Below is a small trained network, with its code and all its weights. Each question gives an input and a class and asks what happens when units are switched off, that is, made to give their printed mean instead of their output.

import numpy as np


def w(rows, s, z=0):
    codes = np.array(rows[::2]) - 128.0
    scale = np.full(codes.shape[1], s)
    scale[-1] = z or s
    return codes * scale


def f(y):
    return np.maximum(y, 0)


def log_softmax(a):
    a = a - a.max(-1, keepdims=True)
    return a - np.log(np.exp(a).sum(-1, keepdims=True))


def net(x, mask):
    res = np.array(x, float).reshape(1, 5) / 4 @ E
    y = f(res @ A[0][:, :-1].T + A[0][:, -1])
    res = res + np.where(mask, y, B[0][:, -1]) @ B[0][:, :-1]
    return log_softmax(res[-1] @ U[:, :-1].T + U[:, -1])


A, B = {}, {}
E = w([
[131,126,131,132,128,134,128,126,132,129,126],'x0',
[96,54,47,2,167,157,155,161,204,129,74],'x1',
[238,31,112,104,162,142,138,135,13,80,161],'x2',
[88,174,51,191,147,254,132,175,73,85,80],'x3',
[131,125,106,146,104,44,206,34,109,70,18],'x4',
],0.0078)
A[0] = w([
[135,119,146,113,130,121,111,140,151,138,176,99],'n0',
[127,127,123,133,123,151,110,143,137,125,151,140],'n1',
[140,107,169,92,133,43,129,108,166,146,176,4],'n2',
[82,189,116,143,118,135,130,147,164,133,113,142],'n3',
[75,212,139,143,109,129,121,137,209,145,122,124],'n4',
[135,127,100,151,114,82,149,70,102,92,14,115],'n5',
[92,172,70,171,146,220,132,167,68,111,79,29],'n6',
[139,164,151,165,111,119,115,145,98,131,145,76],'n7',
[189,65,105,100,132,154,136,152,8,106,162,129],'n8',
[131,184,168,212,109,111,114,125,73,134,171,59],'n9',
[107,78,79,55,129,160,131,178,179,131,79,35],'n10',
[127,135,131,119,131,200,77,195,149,148,228,74],'n11',
],0.015,0.0026)
B[0] = w([
[133,136,151,116,95,95,155,137,119,135,131,170],'n0',
[115,129,129,132,123,91,151,149,111,122,133,156],'n1',
[172,126,135,109,40,146,66,170,144,122,162,218],'n2',
[123,101,125,191,140,135,85,127,150,132,85,206],'n3',
[123,80,112,220,166,115,79,122,129,120,55,248],'n4',
[97,162,176,154,142,93,228,166,92,170,144,234],'n5',
[191,114,167,67,25,96,76,154,154,136,188,226],'n6',
[133,135,96,84,168,153,138,94,141,124,146,182],'n7',
[95,99,112,235,158,126,59,115,170,131,42,223],'n8',
[116,130,67,19,178,194,139,95,124,91,152,236],'n9',
[129,156,78,49,187,195,129,68,106,89,176,225],'n10',
[102,165,176,163,129,77,252,141,88,158,115,233],'n11',
],0.015,0.016)
U = w([
[101,78,115,188,158,122,56,117,160,121,30,110],'0',
[90,178,194,126,127,89,231,151,74,167,129,92],'1',
[123,149,53,44,187,188,126,69,114,63,164,47],'2',
[199,115,169,90,2,114,62,160,152,121,170,252],'3',
],0.0091,0.0029)

Each question gives the input, the list of numbers given to net, and the class t.
The units are the neurons (one row each of A and B). Each row of codes is followed by its name. A weight is (code - 128) times the scale printed after its matrix; where a second scale follows, it is the last column's (A, B and U).
mask holds one flag per neuron, in row order. A switched-off neuron (its flag False) gives its mean, the last column of its row in B, instead of its output. The means were averaged over made-up inputs and are rounded, as every weight is.
A unit's drop is (log p(t) with every unit on - log p(t) with that unit switched off) / (log p(t) with every unit on - log p(t) with every unit switched off).
The circuit of an input: a set's keep is (log p(t) with only the set's units on - log p(t) with every unit switched off) / (log p(t) with every unit on - log p(t) with every unit switched off). Starting from all 12 units, units are removed one at a time, each time the one whose removal leaves the highest keep (on an exact tie, the one counted first), for as long as the keep stays at least 0.8.
circuit, biggest first: the units of the circuit, biggest drop first
k most important neurons: the k neurons with the biggest drops, biggest first
drop when u is switched off: that unit's drop, to one decimal
input [-3,3,-6,7,8], class 1: 3 most important neurons	[n5 n8 n2]
input [3,7,-4,0,3], class 2: most important neuron	[n10]
input [-3,-5,-2,4,-5], class 1: 2 most important neurons	[n11 n10]
input [5,2,7,-8,8], class 1: 2 most important neurons	[n5 n6]
input [6,-4,-7,-6,1], class 0: 2 most important neurons	[n4 n6]
input [7,3,6,6,-3], class 0: 2 most important neurons	[n8 n2]
input [5,-6,0,5,-7], class 1: 2 most important neurons	[n11 n10]
input [2,-5,-6,-5,-1], class 0: 2 most important neurons	[n4 n6]
input [0,-8,6,7,1], class 2: 4 most important neurons	[n9 n4 n7 n2]
input [-8,8,-4,-2,6], class 2: 2 most important neurons	[n10 n11]
input [-7,4,4,2,0], class 0: 3 most important neurons	[n8 n9 n7]
input [-5,7,-4,5,-8], class 1: drop when n9 is switched off	0.4
input [-5,4,-2,-6,5], class 3: drop when n2 is switched off	2.7
input [2,3,1,-7,7], class 1: drop when n9 is switched off	0.0
input [2,-1,3,6,7], class 1: circuit, biggest first	[n5]
